Below are the code and all the weights of a small trained network. Each question names an input and a class and asks about switching units off, where a switched-off unit gives its printed mean instead of its output.

import numpy as np


def w(rows, s, z=0):
    codes = np.array(rows[::2]) - 128.0
    scale = np.full(codes.shape[1], s)
    scale[-1] = z or s
    return codes * scale


def norm(h):
    return h / np.sqrt((h * h).mean(-1, keepdims=True) + 1e-5)


def f(y):
    return np.maximum(y, 0)


def log_softmax(a):
    a = a - a.max(-1, keepdims=True)
    return a - np.log(np.exp(a).sum(-1, keepdims=True))


def net(x, mask):
    res = np.array(x, float).reshape(1, 7) / 4 @ E
    u = 0
    for l in range(4):
        y = f(norm(res) @ A[l][:, :-1].T + A[l][:, -1])
        res = res + np.where(mask[u : u + 7], y, B[l][:, -1]) @ B[l][:, :-1]
        u += 7
    return log_softmax(norm(res)[-1] @ U[:, :-1].T + U[:, -1])


A, B = {}, {}
E = w([
[126,130,127],'x0',
[84,83,255],'x1',
[62,179,187],'x2',
[54,94,94],'x3',
[127,129,128],'x4',
[126,128,127],'x5',
[128,128,127],'x6',
],0.0097)
A[0] = w([
[174,5,186,2],'0.n1',
[176,174,135,126],'0.n2',
[214,145,177,224],'0.n3',
[143,122,138,93],'0.n4',
[135,102,184,142],'0.n5',
[95,186,116,58],'0.n6',
[211,207,165,99],'0.n7',
],0.022,0.0058)
B[0] = w([
[17,254,113,225],'0.n1',
[99,194,102,188],'0.n2',
[215,83,241,254],'0.n3',
[110,120,133,136],'0.n4',
[103,65,146,219],'0.n5',
[142,218,138,167],'0.n6',
[51,205,54,224],'0.n7',
],0.03,0.0088)
A[1] = w([
[115,200,54,139],'1.n1',
[112,94,25,68],'1.n2',
[252,166,132,3],'1.n3',
[236,136,143,26],'1.n4',
[152,29,15,72],'1.n5',
[139,186,78,161],'1.n6',
[136,64,49,50],'1.n7',
],0.014,0.0033)
B[1] = w([
[188,130,110,254],'1.n1',
[115,64,82,159],'1.n2',
[190,127,110,154],'1.n3',
[150,188,106,141],'1.n4',
[119,5,68,162],'1.n5',
[168,139,141,225],'1.n6',
[135,53,75,150],'1.n7',
],0.027,0.008)
A[2] = w([
[61,8,77,8],'2.n1',
[246,114,221,171],'2.n2',
[92,106,234,150],'2.n3',
[247,106,111,192],'2.n4',
[100,143,64,34],'2.n5',
[95,100,48,4],'2.n6',
[134,134,166,239],'2.n7',
],0.015,0.002)
B[2] = w([
[3,139,208,181],'2.n1',
[194,61,138,218],'2.n2',
[108,31,170,255],'2.n3',
[191,62,49,217],'2.n4',
[86,144,103,150],'2.n5',
[102,55,117,150],'2.n6',
[121,87,144,190],'2.n7',
],0.023,0.0076)
A[3] = w([
[124,114,114,97],'3.n1',
[99,124,41,73],'3.n2',
[89,47,55,101],'3.n3',
[20,117,47,3],'3.n4',
[208,89,155,142],'3.n5',
[161,119,126,71],'3.n6',
[7,93,90,76],'3.n7',
],0.02,0.0037)
B[3] = w([
[127,111,115,138],'3.n1',
[39,147,79,174],'3.n2',
[20,119,133,214],'3.n3',
[179,140,10,199],'3.n4',
[212,94,86,249],'3.n5',
[171,126,116,160],'3.n6',
[183,252,169,254],'3.n7',
],0.028,0.0068)
U = w([
[205,102,93,199],'0',
[115,223,101,152],'1',
[58,143,229,151],'2',
[134,5,211,2],'3',
[76,43,59,86],'4',
],0.019,0.0036)

Each question gives the input, the list of numbers given to net, and the class t.
The units are the neurons (one row each of A and B). Each row of codes is followed by its name. A weight is (code - 128) times the scale printed after its matrix; where a second scale follows, it is the last column's (A, B and U).
mask holds one flag per neuron, layer by layer. A switched-off neuron (its flag False) gives its mean, the last column of its row in B, instead of its output. The means were averaged over made-up inputs and are rounded, as every weight is.
A unit's drop is (log p(t) with every unit on - log p(t) with that unit switched off) / (log p(t) with every unit on - log p(t) with every unit switched off).
The circuit of an input: a set's keep is (log p(t) with only the set's units on - log p(t) with every unit switched off) / (log p(t) with every unit on - log p(t) with every unit switched off). Starting from the 12 units with the biggest drops (on a tie, the unit counted first), units are removed one at a time, each time the one whose removal leaves the highest keep (on an exact tie, the one counted first), for as long as the keep stays at least 0.8.
circuit, biggest first: the units of the circuit, biggest drop first
k most important neurons: the k neurons with the biggest drops, biggest first
top k neurons in layer l: the k neurons of layer l with the biggest drops, biggest first
drop when u is switched off: that unit's drop, to one decimal
input [8,2,4,-7,-1,5,-4], class 3: 3 most important neurons => [0.n3 0.n1 0.n7]
input [-1,5,-1,-5,5,3,-8], class 2: circuit, biggest first => [0.n1 0.n3]
input [7,3,0,8,-7,-8,4], class 1: circuit, biggest first => [3.n7]
input [6,3,3,7,1,-3,4], class 2: top 3 neurons in layer 0 => [0.n3 0.n1 0.n7]
input [-6,-1,1,0,-7,-2,-2], class 1: 2 most important neurons => [0.n3 0.n6]
input [-2,0,7,8,8,-6,4], class 0: 3 most important neurons => [0.n5 0.n1 0.n7]
input [-8,7,7,0,5,-7,7], class 3: top 2 neurons in layer 0 => [0.n7 0.n1]
input [-5,-3,-7,2,3,2,-8], class 4: 2 most important neurons => [0.n3 0.n1]
input [-7,1,6,2,1,3,-6], class 2: top 2 neurons in layer 1 => [1.n1 1.n6]
input [8,2,-1,-7,6,3,-5], class 2: 3 most important neurons => [0.n3 0.n7 0.n2]
input [8,0,-2,2,-5,-7,8], class 4: 2 most important neurons => [0.n5 0.n3]
input [-5,3,-4,-6,-6,1,-8], class 2: 3 most important neurons => [0.n1 0.n3 0.n7]
input [-7,3,0,7,1,-7,2], class 1: 3 most important neurons => [0.n3 3.n7 3.n4]
input [8,2,4,2,3,-2,-3], class 2: 3 most important neurons => [0.n7 0.n3 1.n1]
input [-3,-5,2,-3,6,8,-5], class 1: most important neuron => [0.n7]
input [3,-6,-4,2,8,7,8], class 4: top 2 neurons in layer 0 => [0.n3 0.n1]
input [-3,-3,1,-4,4,-5,0], class 1: 2 most important neurons => [0.n7 0.n2]
input [-4,1,-7,-6,2,-6,2], class 2: 3 most important neurons => [0.n1 0.n3 0.n7]
input [-1,1,7,-4,-4,2,8], class 3: top 2 neurons in layer 0 => [0.n1 0.n3]
input [7,7,-7,3,-3,1,-2], class 1: circuit, biggest first => [0.n1]
input [5,-8,0,8,-1,-4,6], class 4: top 3 neurons in layer 0 => [0.n3 0.n1 0.n7]
input [-4,-4,5,6,-8,7,-7], class 0: top 3 neurons in layer 0 => [0.n1 0.n7 0.n6]
input [7,7,6,-1,0,5,-7], class 3: drop when 0.n1 is switched off => 0.1
input [-3,-7,-8,6,-5,-4,-7], class 4: drop when 0.n3 is switched off => 0.5
